Below is a small trained network, with its code and all its weights. Each question gives an input and a class and asks what happens when units are switched off, that is, made to give their printed mean instead of their output.

import numpy as np


def w(rows, s, z=0):
    codes = np.array(rows[::2]) - 128.0
    scale = np.full(codes.shape[1], s)
    scale[-1] = z or s
    return codes * scale


def norm(h):
    return h / np.sqrt((h * h).mean(-1, keepdims=True) + 1e-5)


def f(y):
    return y / 2 * (1 + np.tanh(0.7978845608 * (y + 0.044715 * y**3)))


def log_softmax(a):
    a = a - a.max(-1, keepdims=True)
    return a - np.log(np.exp(a).sum(-1, keepdims=True))


def net(x, mask):
    res = np.array(x, float).reshape(1, 5) / 4 @ E
    u = 0
    for l in range(2):
        y = f(norm(res) @ A[l][:, :-1].T + A[l][:, -1])
        res = res + np.where(mask[u : u + 15], y, B[l][:, -1]) @ B[l][:, :-1]
        u += 15
    return log_softmax(norm(res)[-1] @ U[:, :-1].T + U[:, -1])


A, B = {}, {}
E = w([
[97,123,111,122,163,154],'x0',
[120,125,121,125,135,135],'x1',
[53,254,137,9,124,132],'x2',
[25,139,210,63,157,89],'x3',
[154,175,59,176,217,48],'x4',
],0.0069)
A[0] = w([
[118,135,123,101,76,174,97],'L0N1',
[168,56,161,223,151,181,138],'L0N2',
[99,43,172,91,98,151,78],'L0N3',
[85,153,205,69,129,74,96],'L0N4',
[183,174,68,81,202,52,107],'L0N5',
[157,61,81,76,77,199,139],'L0N6',
[129,96,117,108,108,200,193],'L0N7',
[93,57,123,156,161,87,166],'L0N8',
[97,219,93,143,127,104,160],'L0N9',
[160,234,141,48,112,179,180],'L0N10',
[121,98,114,119,118,51,112],'L0N11',
[123,133,147,158,54,144,158],'L0N12',
[92,69,190,157,126,193,200],'L0N13',
[155,161,76,181,133,170,254],'L0N14',
[88,74,154,162,183,11,179],'L0N15',
],0.011,0.0042)
B[0] = w([
[101,213,93,219,120,159,162],'L0N1',
[63,63,61,62,119,95,243],'L0N2',
[98,57,124,162,93,38,188],'L0N3',
[116,5,52,171,88,93,232],'L0N4',
[185,170,115,84,150,115,223],'L0N5',
[87,176,134,168,121,178,202],'L0N6',
[158,143,201,131,145,157,190],'L0N7',
[103,229,219,180,114,129,185],'L0N8',
[254,87,54,69,113,74,207],'L0N9',
[177,169,99,208,134,226,255],'L0N10',
[30,204,168,131,94,131,139],'L0N11',
[32,120,154,123,115,165,164],'L0N12',
[147,90,187,50,74,44,215],'L0N13',
[159,202,75,51,136,112,227],'L0N14',
[127,193,173,210,169,199,224],'L0N15',
],0.0057,0.0073)
A[1] = w([
[116,132,117,33,72,146,154],'L1N1',
[104,49,114,132,61,140,130],'L1N2',
[87,99,170,54,75,161,197],'L1N3',
[110,149,78,80,179,111,72],'L1N4',
[169,125,23,149,167,87,148],'L1N5',
[101,77,87,143,104,178,76],'L1N6',
[183,135,145,123,108,151,168],'L1N7',
[77,159,99,125,69,116,165],'L1N8',
[97,92,113,162,61,126,74],'L1N9',
[60,209,72,130,98,206,86],'L1N10',
[100,182,227,112,155,1,246],'L1N11',
[79,152,202,232,144,166,166],'L1N12',
[156,69,105,69,78,206,254],'L1N13',
[130,184,18,122,150,46,176],'L1N14',
[64,85,85,110,87,162,59],'L1N15',
],0.0086,0.0021)
B[1] = w([
[198,174,106,86,171,89,167],'L1N1',
[106,158,98,88,136,111,195],'L1N2',
[149,113,111,98,132,102,190],'L1N3',
[130,81,169,128,142,113,161],'L1N4',
[79,58,216,130,104,95,243],'L1N5',
[134,154,147,79,151,130,155],'L1N6',
[101,120,119,139,212,141,144],'L1N7',
[148,62,113,130,148,89,158],'L1N8',
[173,140,134,98,156,110,165],'L1N9',
[112,109,164,181,79,92,184],'L1N10',
[134,98,104,164,80,164,186],'L1N11',
[143,156,127,158,195,160,181],'L1N12',
[148,229,82,107,255,168,206],'L1N13',
[57,83,176,108,67,144,255],'L1N14',
[239,159,105,111,130,100,167],'L1N15',
],0.0086,0.0073)
U = w([
[234,161,39,16,148,89,2],'0',
[67,6,180,158,54,60,169],'1',
[132,212,146,249,150,226,210],'2',
],0.012,0.00071)

Each question gives the input, the list of numbers given to net, and the class t.
The units are the neurons (one row each of A and B). Each row of codes is followed by its name. A weight is (code - 128) times the scale printed after its matrix; where a second scale follows, it is the last column's (A, B and U).
mask holds one flag per neuron, layer by layer. A switched-off neuron (its flag False) gives its mean, the last column of its row in B, instead of its output. The means were averaged over made-up inputs and are rounded, as every weight is.
A unit's drop is (log p(t) with every unit on - log p(t) with that unit switched off) / (log p(t) with every unit on - log p(t) with every unit switched off).
The circuit of an input: a set's keep is (log p(t) with only the set's units on - log p(t) with every unit switched off) / (log p(t) with every unit on - log p(t) with every unit switched off). Starting from the 12 units with the biggest drops (on a tie, the unit counted first), units are removed one at a time, each time the one whose removal leaves the highest keep (on an exact tie, the one counted first), for as long as the keep stays at least 0.8.
circuit, biggest first: the units of the circuit, biggest drop first
k most important neurons: the k neurons with the biggest drops, biggest first
top k neurons in layer l: the k neurons of layer l with the biggest drops, biggest first
drop of u: that unit's drop, to one decimal
input [-6,6,1,-8,-7], class 2: circuit, biggest first	L0N6
input [0,7,6,-1,-5], class 2: 2 most important neurons	L0N10; L0N1
input [7,4,-3,-4,0], class 0: circuit, biggest first	L0N2; L1N13
input [6,-3,-7,-7,2], class 1: circuit, biggest first	L1N5; L0N2
input [-1,-5,-2,-3,1], class 1: 4 most important neurons	L1N14; L0N13; L1N5; L0N14
input [3,0,0,7,5], class 2: top 2 neurons in layer 0	L0N15; L0N2
input [-4,4,7,1,6], class 1: 4 most important neurons	L1N5; L1N14; L1N13; L0N4
input [2,-1,1,-1,-7], class 2: top 3 neurons in layer 0	L0N6; L0N1; L0N2
input [3,-1,3,2,-8], class 0: 2 most important neurons	L0N15; L0N13
input [-8,-4,4,1,6], class 1: top 2 neurons in layer 1	L1N5; L1N14
input [-8,-6,2,6,-7], class 0: 3 most important neurons	L1N5; L1N14; L0N8
input [4,2,-1,-3,1], class 1: top 2 neurons in layer 0	L0N13; L0N9
input [6,1,-6,7,1], class 2: top 2 neurons in layer 0	L0N15; L0N8
input [1,0,5,2,8], class 1: circuit, biggest first	L1N14
input [-1,-8,8,-4,-6], class 2: drop of L0N10	0.2
input [-8,-7,5,-3,-1], class 2: drop of L0N10	0.9
input [-7,4,3,2,-8], class 0: drop of L0N15	0.6
